Below is a small trained network, with its code and all its weights. Each question gives an input and a class and asks what happens when units are switched off, that is, made to give their printed mean instead of their output.

import numpy as np


def w(rows, s, z=0):
    codes = np.array(rows[::2]) - 128.0
    scale = np.full(codes.shape[1], s)
    scale[-1] = z or s
    return codes * scale


def norm(h):
    return h / np.sqrt((h * h).mean(-1, keepdims=True) + 1e-5)


def f(y):
    return np.maximum(y, 0)


def log_softmax(a):
    a = a - a.max(-1, keepdims=True)
    return a - np.log(np.exp(a).sum(-1, keepdims=True))


def net(x, mask):
    res = np.array(x, float).reshape(1, 7) / 4 @ E
    u = 0
    for l in range(2):
        y = f(norm(res) @ A[l][:, :-1].T + A[l][:, -1])
        res = res + np.where(mask[u : u + 8], y, B[l][:, -1]) @ B[l][:, :-1]
        u += 8
    return log_softmax(norm(res)[-1] @ U[:, :-1].T + U[:, -1])


A, B = {}, {}
E = w([
[48,163,195,237,208,72,115,155,21,117,179,56],'x0',
[70,137,170,138,213,238,43,90,147,143,137,218],'x1',
[75,60,88,54,175,60,173,18,91,113,171,167],'x2',
[69,167,72,145,70,99,43,58,100,159,4,111],'x3',
[149,115,149,127,122,109,116,128,125,140,118,138],'x4',
[108,110,141,222,63,136,164,94,130,148,160,183],'x5',
[180,218,94,120,157,117,109,72,153,241,197,101],'x6',
],0.0039)
A[0] = w([
[87,144,152,200,183,100,91,151,61,156,190,71,7],'L0N0',
[67,171,106,173,118,95,89,71,128,125,57,85,31],'L0N1',
[64,110,159,177,164,107,107,160,30,94,151,66,37],'L0N2',
[162,129,123,47,219,137,84,151,85,115,82,48,42],'L0N3',
[78,152,186,119,190,207,43,120,90,105,129,215,24],'L0N4',
[97,92,148,118,68,104,163,183,81,50,93,123,73],'L0N5',
[98,122,139,254,47,139,188,84,119,160,162,204,3],'L0N6',
[158,144,132,21,211,162,80,143,101,84,89,40,53],'L0N7',
],0.0053,0.0063)
B[0] = w([
[192,205,114,47,99,164,192,78,201,112,46,204,233],'L0N0',
[151,73,95,78,139,169,110,206,59,164,132,165,226],'L0N1',
[184,158,110,80,84,150,194,90,184,80,46,206,250],'L0N2',
[65,158,121,201,60,61,146,157,156,141,185,203,207],'L0N3',
[105,59,124,197,202,126,156,93,188,212,114,28,247],'L0N4',
[110,75,133,168,214,143,85,118,166,93,114,100,238],'L0N5',
[56,177,70,128,88,2,101,226,199,133,177,206,189],'L0N6',
[65,137,118,203,64,67,142,175,178,151,180,211,235],'L0N7',
],0.0066,0.0023)
A[1] = w([
[157,128,149,154,101,159,78,186,125,135,135,65,15],'L1N0',
[88,213,182,189,177,93,159,111,16,121,106,116,74],'L1N1',
[78,78,92,87,182,71,158,44,43,115,166,141,29],'L1N2',
[193,250,108,124,125,105,105,70,97,223,212,99,31],'L1N3',
[77,132,104,144,88,116,41,92,26,162,58,112,56],'L1N4',
[173,120,103,148,61,24,204,150,89,90,111,2,5],'L1N5',
[162,134,218,133,184,148,189,160,112,83,235,128,28],'L1N6',
[164,188,170,206,97,197,115,199,122,142,89,85,58],'L1N7',
],0.007,0.0031)
B[1] = w([
[91,138,165,132,122,90,135,91,82,115,185,127,171],'L1N0',
[221,141,90,59,104,184,197,129,188,136,94,197,169],'L1N1',
[145,236,231,131,66,125,85,120,112,115,163,72,224],'L1N2',
[81,29,155,183,146,125,126,170,118,1,48,126,250],'L1N3',
[204,102,78,114,148,141,181,218,85,152,204,100,227],'L1N4',
[78,131,146,164,214,220,81,68,195,235,145,155,252],'L1N5',
[160,128,12,104,87,127,79,176,41,190,72,102,201],'L1N6',
[106,160,170,55,116,66,133,28,78,107,191,104,252],'L1N7',
],0.0071,0.0044)
U = w([
[206,166,100,50,99,173,191,81,194,113,44,187,255],'0',
[96,96,145,179,223,192,105,75,173,246,157,82,106],'1',
[183,108,37,82,102,144,119,218,17,188,153,108,157],'2',
[58,162,107,171,78,17,112,184,184,139,174,195,100],'3',
[115,193,232,80,74,91,96,50,71,90,187,67,33],'4',
[114,45,154,185,166,137,105,150,98,1,63,97,84],'5',
],0.0099,0.0018)

Each question gives the input, the list of numbers given to net, and the class t.
The units are the neurons (one row each of A and B). Each row of codes is followed by its name. A weight is (code - 128) times the scale printed after its matrix; where a second scale follows, it is the last column's (A, B and U).
mask holds one flag per neuron, layer by layer. A switched-off neuron (its flag False) gives its mean, the last column of its row in B, instead of its output. The means were averaged over made-up inputs and are rounded, as every weight is.
A unit's drop is (log p(t) with every unit on - log p(t) with that unit switched off) / (log p(t) with every unit on - log p(t) with every unit switched off).
The circuit of an input: a set's keep is (log p(t) with only the set's units on - log p(t) with every unit switched off) / (log p(t) with every unit on - log p(t) with every unit switched off). Starting from the 12 units with the biggest drops (on a tie, the unit counted first), units are removed one at a time, each time the one whose removal leaves the highest keep (on an exact tie, the one counted first), for as long as the keep stays at least 0.8.
circuit, biggest first: the units of the circuit, biggest drop first
unit that matters most: the unit with the biggest drop
k most important neurons: the k neurons with the biggest drops, biggest first
k most important neurons of layer l: the k neurons of layer l with the biggest drops, biggest first
input [-4,1,0,6,4,1,6], class 2: 2 most important neurons	L1N4; L0N1
input [8,-7,4,-2,7,-3,-4], class 0: unit that matters most	L0N2
input [-1,7,-7,-8,1,-6,-2], class 2: 4 most important neurons	L1N6; L1N5; L0N5; L1N2
input [-3,5,-3,3,-6,-7,5], class 3: circuit, biggest first	L0N7; L0N3
input [7,-7,4,8,-4,3,0], class 2: 2 most important neurons of layer 0	L0N1; L0N4
input [-3,7,-8,5,8,-5,3], class 4: 3 most important neurons of layer 1	L1N7; L1N5; L1N0
input [4,1,0,5,0,1,1], class 2: 4 most important neurons	L0N1; L1N4; L1N5; L1N1
input [2,8,-1,3,5,6,-6], class 1: 2 most important neurons	L0N4; L1N3
input [-1,1,8,-2,-6,-7,3], class 4: 2 most important neurons	L1N2; L0N6
input [-5,-1,-7,-6,-8,-5,3], class 4: circuit, biggest first	L1N7; L1N0; L0N2
input [-7,-8,-4,4,4,0,1], class 1: circuit, biggest first	L1N5; L0N0
input [-7,-6,-4,-8,0,-2,0], class 2: circuit, biggest first	L1N6; L0N2
input [7,-3,7,3,-2,4,8], class 5: 2 most important neurons	L1N3; L1N7
input [8,7,-6,-3,0,8,2], class 0: circuit, biggest first	L0N0; L1N1
input [-6,8,0,4,2,6,-7], class 1: circuit, biggest first	L0N4
input [1,4,4,-8,4,7,-7], class 2: 2 most important neurons	L1N6; L1N3
input [-5,-8,-4,-6,4,3,6], class 1: circuit, biggest first	L1N5; L0N0
input [0,0,-4,2,3,0,3], class 4: 2 most important neurons of layer 1	L1N7; L1N0
input [0,3,-5,6,-2,-3,5], class 2: 3 most important neurons	L1N4; L0N1; L1N2
input [-2,-8,2,2,3,-4,-3], class 1: circuit, biggest first	L1N5
input [8,-2,-6,-8,8,6,2], class 0: 3 most important neurons of layer 0	L0N0; L0N2; L0N1
